Below is a small trained network, with its code and all its weights. Each question gives an input and a target symbol and asks what happens when units are switched off, that is, made to give their printed mean instead of their output.

import numpy as np


def w(rows, s, z=0):
    codes = np.array(rows[::2]) - 128.0
    scale = np.full(codes.shape[1], s)
    scale[-1] = z or s
    return codes * scale


def f(y):
    return y / 2 * (1 + np.tanh(0.7978845608 * (y + 0.044715 * y**3)))


def softmax(a):
    e = np.exp(a - a.max(-1, keepdims=True))
    return e / e.sum(-1, keepdims=True)


def log_softmax(a):
    a = a - a.max(-1, keepdims=True)
    return a - np.log(np.exp(a).sum(-1, keepdims=True))


def net(x, mask):
    ids = ['αεζηλμξπσ'.index(c) for c in x.split()]
    T = len(ids)
    res = E[ids] + P[:T]
    r = res
    for j in range(3):
        rows = slice(2 * j, 2 * j + 2)
        q, k, v = (r @ M[0][rows].T for M in (Q, K, V))
        z = softmax(np.where(np.tri(T) > 0, q @ k.T / 2**0.5, -1e9)) @ v
        o = O[0][rows]
        res = res + np.where(mask[j], z, o[:, -1]) @ o[:, :-1]
    y = f(res @ A[0][:, :-1].T + A[0][:, -1])
    res = res + np.where(mask[3:27], y, B[0][:, -1]) @ B[0][:, :-1]
    return log_softmax(res[-1] @ U[:, :-1].T + U[:, -1])


Q, K, V, O, A, B = {}, {}, {}, {}, {}, {}
E = w([
[77,134,54,34,141,131,90,181],'α',
[207,164,124,155,173,126,64,76],'ε',
[100,72,116,169,148,168,24,162],'ζ',
[223,78,91,104,163,156,25,150],'η',
[155,99,101,118,184,105,46,199],'λ',
[98,97,108,62,151,170,116,119],'μ',
[64,132,136,97,217,104,103,107],'ξ',
[128,124,96,121,180,139,250,109],'π',
[157,152,172,122,157,95,173,8],'σ',
],0.019)
P = w([
[158,189,248,72,174,208,95,185],'0',
[154,184,227,80,162,192,98,168],'1',
[145,171,202,82,165,184,95,151],'2',
[148,169,175,80,162,173,101,136],'3',
[135,141,163,86,156,161,98,133],'4',
[129,142,137,86,149,153,100,119],'5',
[127,121,126,99,144,143,102,112],'6',
[123,118,107,103,138,130,108,99],'7',
[116,99,94,117,133,120,106,95],'8',
[112,85,83,126,124,110,103,86],'9',
[105,75,68,139,121,97,112,78],'10',
[105,73,50,147,114,84,114,64],'11',
[98,62,40,169,113,74,116,56],'12',
[102,74,8,165,117,67,120,47],'13',
],0.011)
Q[0] = w([
[123,128,99,94,165,141,126,63],'h0',
[135,191,121,151,28,109,120,181],'h0',
[125,165,214,145,57,61,122,129],'h1',
[130,121,94,111,245,98,89,89],'h1',
[198,128,190,206,20,139,113,154],'h2',
[164,113,128,209,73,169,146,208],'h2',
],0.012)
K[0] = w([
[116,33,61,195,125,80,131,99],'h0',
[166,148,246,119,169,240,141,134],'h0',
[153,157,154,90,105,215,142,168],'h1',
[124,60,31,131,73,98,138,57],'h1',
[102,128,213,60,230,190,134,146],'h2',
[110,147,249,56,156,144,100,86],'h2',
],0.013)
V[0] = w([
[192,82,118,163,113,59,95,166],'h0',
[155,110,197,174,152,174,125,59],'h0',
[154,106,43,107,74,228,118,210],'h1',
[117,191,132,123,153,78,6,121],'h1',
[82,130,143,166,126,219,108,69],'h2',
[64,166,132,122,96,92,188,111],'h2',
],0.011)
O[0] = w([
[141,164,184,144,128,145,154,222,43],'h0',
[128,23,144,204,145,113,141,137,98],'h0',
[80,179,47,144,163,145,112,203,2],'h1',
[75,162,140,126,46,29,138,117,220],'h1',
[78,156,103,255,88,207,123,86,106],'h2',
[83,139,165,61,117,194,112,107,16],'h2',
],0.011,0.0071)
A[0] = w([
[111,212,102,186,125,94,201,157,91],'n0',
[155,56,112,111,117,115,24,126,93],'n1',
[85,80,177,121,149,112,89,115,113],'n2',
[103,171,152,151,40,81,110,132,102],'n3',
[156,131,121,146,132,177,117,156,252],'n4',
[156,76,87,108,198,199,98,134,43],'n5',
[111,76,91,54,123,143,152,178,159],'n6',
[109,128,127,128,48,114,78,182,16],'n7',
[99,75,141,96,91,144,115,151,185],'n8',
[119,110,92,127,128,106,153,103,134],'n9',
[77,137,173,157,130,55,78,110,82],'n10',
[87,205,153,38,105,152,133,133,105],'n11',
[203,123,84,145,42,163,93,131,150],'n12',
[209,142,68,157,77,76,74,121,82],'n13',
[214,115,94,144,2,126,74,148,21],'n14',
[103,176,99,71,148,134,95,98,88],'n15',
[183,158,162,120,117,138,41,135,70],'n16',
[71,97,101,186,159,139,62,89,113],'n17',
[85,161,120,147,237,95,181,140,88],'n18',
[84,126,179,222,162,161,169,104,23],'n19',
[194,121,194,109,42,118,119,104,60],'n20',
[137,154,165,183,177,73,169,87,62],'n21',
[18,84,130,60,162,170,133,137,114],'n22',
[135,95,54,122,107,168,89,109,162],'n23',
],0.0096,0.0036)
B[0] = w([
[172,88,165,62,115,230,101,176,154],'n0',
[141,118,103,182,159,149,185,90,199],'n1',
[165,149,121,71,110,161,140,161,199],'n2',
[178,122,159,94,73,139,110,90,200],'n3',
[2,147,134,44,150,173,140,91,138],'n4',
[150,102,121,105,66,59,76,148,194],'n5',
[112,222,222,141,160,113,130,112,166],'n6',
[191,127,165,129,126,108,197,97,151],'n7',
[210,104,139,111,135,115,222,104,138],'n8',
[100,104,131,193,157,144,95,157,184],'n9',
[131,141,96,125,110,127,161,128,252],'n10',
[141,123,62,188,110,134,111,73,170],'n11',
[27,188,166,60,182,68,101,115,136],'n12',
[112,107,135,218,160,164,121,93,216],'n13',
[32,80,143,18,86,116,184,93,154],'n14',
[141,78,89,134,116,171,160,145,187],'n15',
[105,139,82,142,204,122,209,84,141],'n16',
[117,129,183,59,116,105,145,133,189],'n17',
[43,131,124,105,100,148,142,238,165],'n18',
[82,204,103,176,50,154,94,137,147],'n19',
[174,161,98,95,118,161,97,194,186],'n20',
[95,137,114,145,148,173,155,187,215],'n21',
[82,133,123,175,178,160,131,113,195],'n22',
[95,123,171,141,165,114,66,162,165],'n23',
],0.0065,0.013)
U = w([
[161,142,25,106,116,131,106,133,2],'α',
[128,139,136,162,110,149,107,161,79],'ε',
[102,229,200,86,143,102,156,158,118],'ζ',
[135,56,103,99,150,191,188,155,98],'η',
[192,86,81,124,136,75,109,206,135],'λ',
[159,116,137,136,164,124,1,154,167],'μ',
[95,119,113,139,75,48,120,135,205],'ξ',
[79,124,127,161,231,129,164,137,179],'π',
[168,134,158,162,147,79,167,62,155],'σ',
],0.0069,0.004)

Each question gives the input, a string of symbols that net reads in full, and the target symbol t.
The units are the heads (2 rows each of Q, K, V and O) and the neurons (one row each of A and B). Each row of codes is followed by its name. A weight is (code - 128) times the scale printed after its matrix; where a second scale follows, it is the last column's (O, A, B and U).
mask holds one flag per unit, heads first, then neurons. A switched-off unit (its flag False) gives its mean, the last column of its rows in O or B, instead of its output. The means were averaged over made-up inputs and are rounded, as every weight is.
A unit's drop is (log p(t) with every unit on - log p(t) with that unit switched off) / (log p(t) with every unit on - log p(t) with every unit switched off).
The circuit of an input: a set's keep is (log p(t) with only the set's units on - log p(t) with every unit switched off) / (log p(t) with every unit on - log p(t) with every unit switched off). Starting from the 12 units with the biggest drops (on a tie, the unit counted first), units are removed one at a time, each time the one whose removal leaves the highest keep (on an exact tie, the one counted first), for as long as the keep stays at least 0.8.
units of the circuit, in order: the units of the circuit, biggest drop first
unit that matters most: the unit with the biggest drop
top k neurons: the k neurons with the biggest drops, biggest first
which heads matter: for each layer, one digit per head in row order, 1 if its drop is at least 0.15 and else 0, layers parted by /
drop of u: that unit's drop, to one decimal
input η ξ λ ξ μ ξ ξ π ξ μ ξ ξ η, target ξ: units of the circuit, in order => (n14)
input ε λ λ ξ π σ σ, target η: units of the circuit, in order => (h1; n20; n21; h0)
input ξ ξ ξ ξ ξ π π μ, target μ: units of the circuit, in order => (n5; h1; n23)
input ξ μ λ ξ ξ α ξ, target α: units of the circuit, in order => (h0; n11; n15)
input σ ξ λ, target σ: units of the circuit, in order => (h1; n1; n16)
input μ π π α, target π: top 2 neurons => (n22; n6)
input π μ π ε ξ ζ, target ξ: units of the circuit, in order => (h1; n14)
input ξ μ ξ ξ μ λ ξ α λ α α ε, target α: units of the circuit, in order => (h0; h1; n15)
input ξ ε ε, target ξ: which heads matter => 111
input ξ λ λ ξ ξ μ σ ζ, target σ: units of the circuit, in order => (n1; h1)
input ξ σ ξ λ π α μ λ σ σ ζ η, target π: units of the circuit, in order => (n12; n13; n1)
input λ ξ ξ π ξ μ π ξ λ ξ ξ η, target σ: units of the circuit, in order => (n13; n1)
input λ ξ π ξ π σ ξ, target η: top 3 neurons => (n2; n20; n6)
input π α π α ξ ζ ξ λ ξ η α σ, target α: unit that matters most => h0
input σ ξ λ ξ μ ξ π ζ, target π: top 2 neurons => (n1; n3)
input μ σ ξ ξ ξ μ α λ ξ π ξ ξ, target η: units of the circuit, in order => (h2; n2; n15)
input π μ ξ ξ λ, target σ: which heads matter => 000
input λ λ π μ, target μ: units of the circuit, in order => (h1; n5; n23)
input π ξ μ ξ ξ λ σ ξ, target λ: which heads matter => 011
input ξ ξ α μ α ξ, target α: which heads matter => 100
input π π ε σ π μ α, target π: units of the circuit, in order => (n6; n22; h1; n3)
input α ξ π ξ λ σ λ λ ξ σ ξ μ, target σ: which heads matter => 010
input α ξ η λ ζ σ ξ σ η λ ξ, target λ: which heads matter => 101
input λ ξ σ ξ, target σ: top 2 neurons => (n1; n18)
input ξ α π ζ, target π: top neuron => (n16)
input ξ η σ π ξ σ λ σ μ, target σ: drop of h1 => 0.1
input ξ ξ λ, target ξ: drop of n14 => 0.3
